Below is a small trained network, with its code and all its weights. Each question gives an input and a target symbol and asks what happens when units are switched off, that is, made to give their printed mean instead of their output.

import numpy as np


def w(rows, s, z=0):
    codes = np.array(rows[::2]) - 128.0
    scale = np.full(codes.shape[1], s)
    scale[-1] = z or s
    return codes * scale


def f(y):
    return np.maximum(y, 0)


def softmax(a):
    e = np.exp(a - a.max(-1, keepdims=True))
    return e / e.sum(-1, keepdims=True)


def log_softmax(a):
    a = a - a.max(-1, keepdims=True)
    return a - np.log(np.exp(a).sum(-1, keepdims=True))


def net(x, mask):
    ids = ['ΔΛαζμξπψ'.index(c) for c in x.split()]
    T = len(ids)
    res = E[ids] + P[:T]
    u = 0
    for l in range(2):
        r = res
        for j in range(3):
            rows = slice(2 * j, 2 * j + 2)
            q, k, v = (r @ M[l][rows].T for M in (Q, K, V))
            z = softmax(np.where(np.tri(T) > 0, q @ k.T / 2**0.5, -1e9)) @ v
            o = O[l][rows]
            res = res + np.where(mask[u + j], z, o[:, -1]) @ o[:, :-1]
        u += 3
        y = f(res @ A[l][:, :-1].T + A[l][:, -1])
        res = res + np.where(mask[u : u + 8], y, B[l][:, -1]) @ B[l][:, :-1]
        u += 8
    return log_softmax(res[-1] @ U[:, :-1].T + U[:, -1])


Q, K, V, O, A, B = {}, {}, {}, {}, {}, {}
E = w([
[213,52,142,118,192,122,145,117],'Δ',
[176,150,9,88,138,119,151,120],'Λ',
[174,159,86,130,190,23,93,192],'α',
[72,150,76,163,144,82,78,197],'ζ',
[132,136,49,83,228,194,185,150],'μ',
[94,103,230,193,212,132,169,188],'ξ',
[67,89,14,101,108,150,185,153],'π',
[131,170,163,237,136,119,96,79],'ψ',
],0.013)
P = w([
[114,184,165,84,127,125,78,96],'0',
[148,154,93,99,74,107,183,164],'1',
[132,93,32,204,213,112,158,106],'2',
[58,140,213,34,155,100,67,79],'3',
[173,169,88,115,67,92,192,216],'4',
[126,65,53,202,252,106,113,143],'5',
],0.011)
Q[0] = w([
[141,165,205,122,80,158,96,69],'L0H0',
[120,131,184,149,78,176,121,129],'L0H0',
[111,99,107,99,169,151,136,73],'L0H1',
[145,163,145,112,31,150,191,167],'L0H1',
[154,179,168,98,65,181,116,135],'L0H2',
[58,76,156,3,123,88,134,163],'L0H2',
],0.028)
K[0] = w([
[191,191,126,196,201,195,181,109],'L0H0',
[202,82,143,195,204,121,150,81],'L0H0',
[76,82,133,44,133,155,133,43],'L0H1',
[196,130,83,235,81,195,206,212],'L0H1',
[123,214,74,123,141,186,143,91],'L0H2',
[2,66,103,71,182,63,253,203],'L0H2',
],0.019)
V[0] = w([
[108,171,152,122,101,114,189,115],'L0H0',
[126,123,118,151,146,82,132,93],'L0H0',
[138,12,171,154,146,31,126,219],'L0H1',
[73,162,113,187,143,149,89,255],'L0H1',
[202,211,156,124,197,89,133,129],'L0H2',
[132,162,92,77,172,190,189,81],'L0H2',
],0.0081)
O[0] = w([
[119,106,119,121,126,99,158,111,138],'L0H0',
[135,166,112,128,124,100,123,146,135],'L0H0',
[102,252,57,124,212,109,229,46,177],'L0H1',
[25,37,126,84,89,67,193,75,252],'L0H1',
[133,251,179,123,118,193,105,176,250],'L0H2',
[136,195,64,108,185,221,223,60,124],'L0H2',
],0.0038,0.003)
A[0] = w([
[131,121,117,218,42,124,208,152,133],'L0N0',
[113,118,198,125,63,166,63,5,13],'L0N1',
[93,107,197,147,150,181,126,78,46],'L0N2',
[116,101,124,171,214,128,108,109,46],'L0N3',
[136,61,82,207,141,211,107,105,9],'L0N4',
[212,84,148,144,163,132,184,142,136],'L0N5',
[171,67,181,197,169,132,170,95,3],'L0N6',
[126,84,106,89,186,133,97,57,133],'L0N7',
],0.011,0.0048)
B[0] = w([
[157,152,141,176,120,203,149,24,233],'L0N0',
[99,220,35,21,146,84,239,22,145],'L0N1',
[191,20,158,119,96,55,119,174,167],'L0N2',
[174,93,36,89,84,168,153,69,253],'L0N3',
[219,133,180,141,171,58,52,254,196],'L0N4',
[83,133,184,150,6,184,50,160,237],'L0N5',
[116,195,26,102,214,102,186,116,187],'L0N6',
[31,158,127,157,135,80,135,88,222],'L0N7',
],0.0088,0.0049)
Q[1] = w([
[133,172,143,104,62,110,188,169],'L1H0',
[156,38,59,252,203,137,69,208],'L1H0',
[144,99,140,98,49,177,159,115],'L1H1',
[66,118,63,175,170,96,55,136],'L1H1',
[199,84,99,131,170,63,127,124],'L1H2',
[167,95,175,83,12,71,200,132],'L1H2',
],0.024)
K[1] = w([
[118,160,116,117,66,125,163,202],'L1H0',
[101,110,151,5,167,128,53,115],'L1H0',
[153,124,128,136,69,124,159,159],'L1H1',
[85,141,96,96,161,110,55,100],'L1H1',
[168,107,103,84,152,79,112,169],'L1H2',
[133,160,104,52,64,118,146,149],'L1H2',
],0.031)
V[1] = w([
[26,187,29,123,16,45,110,221],'L1H0',
[197,190,151,117,99,37,31,1],'L1H0',
[151,229,138,173,135,100,232,156],'L1H1',
[108,177,201,94,228,136,133,128],'L1H1',
[56,124,123,109,174,193,45,114],'L1H2',
[99,88,135,176,175,128,77,104],'L1H2',
],0.0098)
O[1] = w([
[73,143,192,164,76,133,254,194,254],'L1H0',
[168,127,194,58,90,218,177,33,134],'L1H0',
[102,100,135,90,144,220,131,119,166],'L1H1',
[121,166,165,170,175,84,101,112,183],'L1H1',
[140,166,155,168,96,180,163,112,94],'L1H2',
[79,158,145,134,78,166,127,142,120],'L1H2',
],0.0078,0.0062)
A[1] = w([
[105,160,208,36,102,76,107,127,1],'L1N0',
[90,194,183,123,184,186,126,91,125],'L1N1',
[120,131,250,89,156,174,73,117,123],'L1N2',
[145,151,167,83,160,75,115,222,86],'L1N3',
[77,91,210,188,138,149,71,136,50],'L1N4',
[233,184,110,96,120,172,129,163,90],'L1N5',
[214,88,206,147,87,161,74,171,68],'L1N6',
[135,108,124,90,120,105,222,120,64],'L1N7',
],0.013,0.0052)
B[1] = w([
[145,22,80,124,41,100,123,133,188],'L1N0',
[136,60,163,94,188,184,176,166,249],'L1N1',
[103,255,46,218,143,132,103,131,218],'L1N2',
[157,181,132,178,111,177,86,121,216],'L1N3',
[187,142,162,69,115,114,115,107,175],'L1N4',
[125,230,160,93,66,50,177,142,207],'L1N5',
[81,8,142,128,88,198,115,84,171],'L1N6',
[135,134,124,130,174,91,34,111,254],'L1N7',
],0.014,0.0095)
U = w([
[202,69,151,150,42,164,141,126,242],'Δ',
[237,159,104,91,113,117,157,149,110],'Λ',
[253,131,154,151,131,163,32,121,90],'α',
[59,132,150,189,152,77,140,93,142],'ζ',
[235,112,61,205,97,156,185,229,2],'μ',
[230,94,153,108,176,171,138,164,214],'ξ',
[221,73,5,126,128,150,145,94,178],'π',
[149,156,121,158,111,191,123,65,28],'ψ',
],0.0049,0.0033)

Each question gives the input, a string of symbols that net reads in full, and the target symbol t.
The units are the heads (2 rows each of Q, K, V and O) and the neurons (one row each of A and B). Each row of codes is followed by its name. A weight is (code - 128) times the scale printed after its matrix; where a second scale follows, it is the last column's (O, A, B and U).
mask holds one flag per unit, layer by layer, with each layer's heads first. A switched-off unit (its flag False) gives its mean, the last column of its rows in O or B, instead of its output. The means were averaged over made-up inputs and are rounded, as every weight is.
A unit's drop is (log p(t) with every unit on - log p(t) with that unit switched off) / (log p(t) with every unit on - log p(t) with every unit switched off).
The circuit of an input: a set's keep is (log p(t) with only the set's units on - log p(t) with every unit switched off) / (log p(t) with every unit on - log p(t) with every unit switched off). Starting from the 12 units with the biggest drops (on a tie, the unit counted first), units are removed one at a time, each time the one whose removal leaves the highest keep (on an exact tie, the one counted first), for as long as the keep stays at least 0.8.
circuit, biggest first: the units of the circuit, biggest drop first
k most important neurons: the k neurons with the biggest drops, biggest first
top k neurons in layer l: the k neurons of layer l with the biggest drops, biggest first
which heads matter: for each layer, one digit per head in row order, 1 if its drop is at least 0.15 and else 0, layers parted by /
input ψ ξ ψ Λ, target π: circuit, biggest first : L1N0; L1H0; L0N0
input ξ Λ ξ Δ ξ, target ξ: which heads matter : 010 / 010
input Λ ψ π π α, target α: 2 most important neurons : L1N7; L1N3
input ξ ξ ξ μ π ζ, target α: circuit, biggest first : L0H1; L0N4; L1H0
input μ μ μ α, target ξ: circuit, biggest first : L1N1; L1H1; L0H2; L0H1
input π ξ Δ α Δ, target Δ: circuit, biggest first : L0N5; L1N6
input ζ μ ζ ζ, target ξ: 3 most important neurons : L1N1; L0N3; L1N4
input π ζ π π Λ, target Λ: which heads matter : 000 / 010
input ψ ζ ψ Δ, target π: which heads matter : 000 / 100
input Λ ζ π α ψ, target ψ: top neuron in layer 1 : L1N2
input π ψ ξ α, target π: circuit, biggest first : L1N0; L1H0; L0N0; L1N2
input ζ ζ α, target ζ: circuit, biggest first : L1H0; L0H1; L1N7; L0N0
input μ μ ζ π Δ Δ, target μ: 2 most important neurons : L0N6; L0N4
input π ξ π μ π π, target α: circuit, biggest first : L0N4; L0H1; L1H0
input ξ μ ζ ζ π, target π: circuit, biggest first : L1H1; L0H2; L1H2
input Λ π Λ, target Δ: 2 most important neurons : L1N6; L0N4
input Δ ξ ψ ξ, target π: most important neuron : L1N0
input ζ π ζ ξ α ζ, target π: circuit, biggest first : L0N3; L1H0
input Λ Λ α μ, target ξ: circuit, biggest first : L1N1; L0H2
input ψ ξ α ζ, target α: 2 most important neurons : L1N3; L0N3
input ζ Δ Λ ψ, target π: top neuron in layer 1 : L1N0
input μ α ξ Λ, target α: circuit, biggest first : L1H0; L0H1
input ξ α ψ, target π: which heads matter : 010 / 100
input α Δ ξ Δ μ π, target Λ: top 2 neurons in layer 0 : L0N4; L0N3
